Below are the code and all the weights of a small trained network. Each question names an input and a target symbol and asks about switching units off, where a switched-off unit gives its printed mean instead of its output.

import numpy as np


def w(rows, s, z=0):
    codes = np.array(rows[::2]) - 128.0
    scale = np.full(codes.shape[1], s)
    scale[-1] = z or s
    return codes * scale


def f(y):
    return y / 2 * (1 + np.tanh(0.7978845608 * (y + 0.044715 * y**3)))


def softmax(a):
    e = np.exp(a - a.max(-1, keepdims=True))
    return e / e.sum(-1, keepdims=True)


def log_softmax(a):
    a = a - a.max(-1, keepdims=True)
    return a - np.log(np.exp(a).sum(-1, keepdims=True))


def net(x, mask):
    ids = ['αβγδεζηθλμστ'.index(c) for c in x.split()]
    T = len(ids)
    res = E[ids] + P[:T]
    r = res
    for j in range(3):
        rows = slice(4 * j, 4 * j + 4)
        q, k, v = (r @ M[0][rows].T for M in (Q, K, V))
        z = softmax(np.where(np.tri(T) > 0, q @ k.T / 4**0.5, -1e9)) @ v
        o = O[0][rows]
        res = res + np.where(mask[j], z, o[:, -1]) @ o[:, :-1]
    y = f(res @ A[0][:, :-1].T + A[0][:, -1])
    res = res + np.where(mask[3:7], y, B[0][:, -1]) @ B[0][:, :-1]
    return log_softmax(res[-1] @ U[:, :-1].T + U[:, -1])


Q, K, V, O, A, B = {}, {}, {}, {}, {}, {}
E = w([
[92,82,132,97],'α',
[176,108,173,113],'β',
[109,87,130,122],'γ',
[117,242,120,56],'δ',
[135,96,120,126],'ε',
[192,77,125,85],'ζ',
[65,89,120,158],'η',
[120,120,125,112],'θ',
[246,45,177,161],'λ',
[175,114,182,36],'μ',
[138,67,126,150],'σ',
[46,149,97,97],'τ',
],0.014)
P = w([
[117,133,129,177],'0',
[77,112,174,66],'1',
[161,125,44,206],'2',
[115,183,166,167],'3',
[65,63,149,54],'4',
[158,149,29,204],'5',
[133,180,185,165],'6',
[70,36,145,20],'7',
[180,195,43,197],'8',
[138,207,192,153],'9',
[109,4,131,35],'10',
[182,183,53,222],'11',
],0.013)
Q[0] = w([
[124,57,137,231],'head 0',
[125,111,247,174],'head 0',
[91,210,236,148],'head 0',
[100,87,206,161],'head 0',
[161,115,193,237],'head 1',
[254,159,66,94],'head 1',
[16,155,89,211],'head 1',
[171,149,199,108],'head 1',
[78,152,250,75],'head 2',
[131,118,225,63],'head 2',
[119,60,63,51],'head 2',
[29,119,192,161],'head 2',
],0.0082)
K[0] = w([
[79,65,156,83],'head 0',
[186,166,214,148],'head 0',
[221,185,199,94],'head 0',
[159,119,186,94],'head 0',
[140,163,183,111],'head 1',
[168,43,179,94],'head 1',
[80,119,78,93],'head 1',
[178,159,176,182],'head 1',
[163,234,174,196],'head 2',
[146,244,124,202],'head 2',
[60,53,125,150],'head 2',
[171,198,101,208],'head 2',
],0.011)
V[0] = w([
[207,109,179,146],'head 0',
[224,161,157,141],'head 0',
[121,149,67,219],'head 0',
[148,112,45,119],'head 0',
[122,164,171,47],'head 1',
[166,130,86,107],'head 1',
[62,169,95,149],'head 1',
[168,121,210,162],'head 1',
[75,133,159,247],'head 2',
[102,127,226,65],'head 2',
[212,23,224,175],'head 2',
[35,116,190,176],'head 2',
],0.011)
O[0] = w([
[171,98,209,112,67],'head 0',
[228,58,155,144,3],'head 0',
[118,69,137,252,88],'head 0',
[77,14,107,68,120],'head 0',
[172,197,167,98,119],'head 1',
[227,175,130,148,96],'head 1',
[232,142,184,131,122],'head 1',
[55,169,120,177,112],'head 1',
[118,189,160,169,107],'head 2',
[61,139,106,98,238],'head 2',
[48,55,195,191,183],'head 2',
[14,254,140,98,225],'head 2',
],0.0079,0.0031)
A[0] = w([
[184,63,130,57,153],'neuron 0',
[64,172,109,81,184],'neuron 1',
[158,134,166,86,3],'neuron 2',
[145,74,2,69,119],'neuron 3',
],0.0085,0.0052)
B[0] = w([
[26,113,71,110,152],'neuron 0',
[158,61,96,83,255],'neuron 1',
[38,72,90,58,125],'neuron 2',
[254,149,245,174,212],'neuron 3',
],0.0079,0.0095)
U = w([
[65,113,242,1,227],'α',
[112,16,101,68,179],'β',
[108,69,104,73,90],'γ',
[202,163,246,161,254],'δ',
[139,114,106,197,101],'ε',
[239,74,206,215,144],'ζ',
[50,208,28,117,23],'η',
[156,131,112,165,103],'θ',
[35,125,129,192,29],'λ',
[163,66,125,169,102],'μ',
[85,120,107,159,101],'σ',
[252,187,70,141,104],'τ',
],0.0073,0.0055)

Each question gives the input, a string of symbols that net reads in full, and the target symbol t.
The units are the heads (4 rows each of Q, K, V and O) and the neurons (one row each of A and B). Each row of codes is followed by its name. A weight is (code - 128) times the scale printed after its matrix; where a second scale follows, it is the last column's (O, A, B and U).
mask holds one flag per unit, heads first, then neurons. A switched-off unit (its flag False) gives its mean, the last column of its rows in O or B, instead of its output. The means were averaged over made-up inputs and are rounded, as every weight is.
A unit's drop is (log p(t) with every unit on - log p(t) with that unit switched off) / (log p(t) with every unit on - log p(t) with every unit switched off).
The circuit of an input: a set's keep is (log p(t) with only the set's units on - log p(t) with every unit switched off) / (log p(t) with every unit on - log p(t) with every unit switched off). Starting from all 7 units, units are removed one at a time, each time the one whose removal leaves the highest keep (on an exact tie, the one counted first), for as long as the keep stays at least 0.8.
circuit, biggest first: the units of the circuit, biggest drop first
most important unit: the unit with the biggest drop
k most important neurons: the k neurons with the biggest drops, biggest first
which heads matter: for each layer, one digit per head in row order, 1 if its drop is at least 0.15 and else 0, layers parted by /
input β τ β, target τ: most important unit => head 2
input μ τ μ, target τ: circuit, biggest first => head 2; neuron 3; head 0
input μ η ε, target η: circuit, biggest first => head 2; head 0
input β ε δ η λ η, target λ: circuit, biggest first => head 2; neuron 1
input μ τ α, target τ: which heads matter => 001
input β ζ θ, target ζ: which heads matter => 101
input β η ζ, target η: circuit, biggest first => head 2; head 0
input γ δ τ τ μ η θ β μ ζ λ τ, target λ: circuit, biggest first => head 2; head 0
input ζ τ η, target τ: which heads matter => 011
input ζ β σ τ λ τ η η η, target η: which heads matter => 101
input λ τ τ, target τ: which heads matter => 011
input η α σ η β ζ θ γ α σ ζ ζ, target ζ: which heads matter => 001
input τ η λ μ τ τ λ ζ γ α ζ γ, target ζ: circuit, biggest first => head 2; neuron 3
input η δ τ γ, target τ: which heads matter => 111
input τ τ η ε ε β λ η η α, target ζ: which heads matter => 101
input γ ζ θ α τ μ, target τ: which heads matter => 001
input μ γ β ζ η ε η δ β δ ζ τ, target ζ: which heads matter => 001
input λ ε β γ σ ζ α τ γ τ, target δ: circuit, biggest first => head 0; head 2
input θ λ ε, target λ: circuit, biggest first => head 2; head 1
input μ α β λ α τ ε η θ ε, target ζ: circuit, biggest first => head 0
input μ η τ τ τ τ, target τ: circuit, biggest first => neuron 3; head 2; head 1
input ε η ζ τ ζ σ, target ζ: 2 most important neurons => neuron 3; neuron 0
input μ β β μ τ β σ ζ μ θ λ, target α: which heads matter => 100
input η η β τ τ τ σ τ λ, target τ: circuit, biggest first => head 2
input λ ζ δ ζ δ δ μ η β, target η: circuit, biggest first => head 1; head 2
input β λ θ, target λ: which heads matter => 011
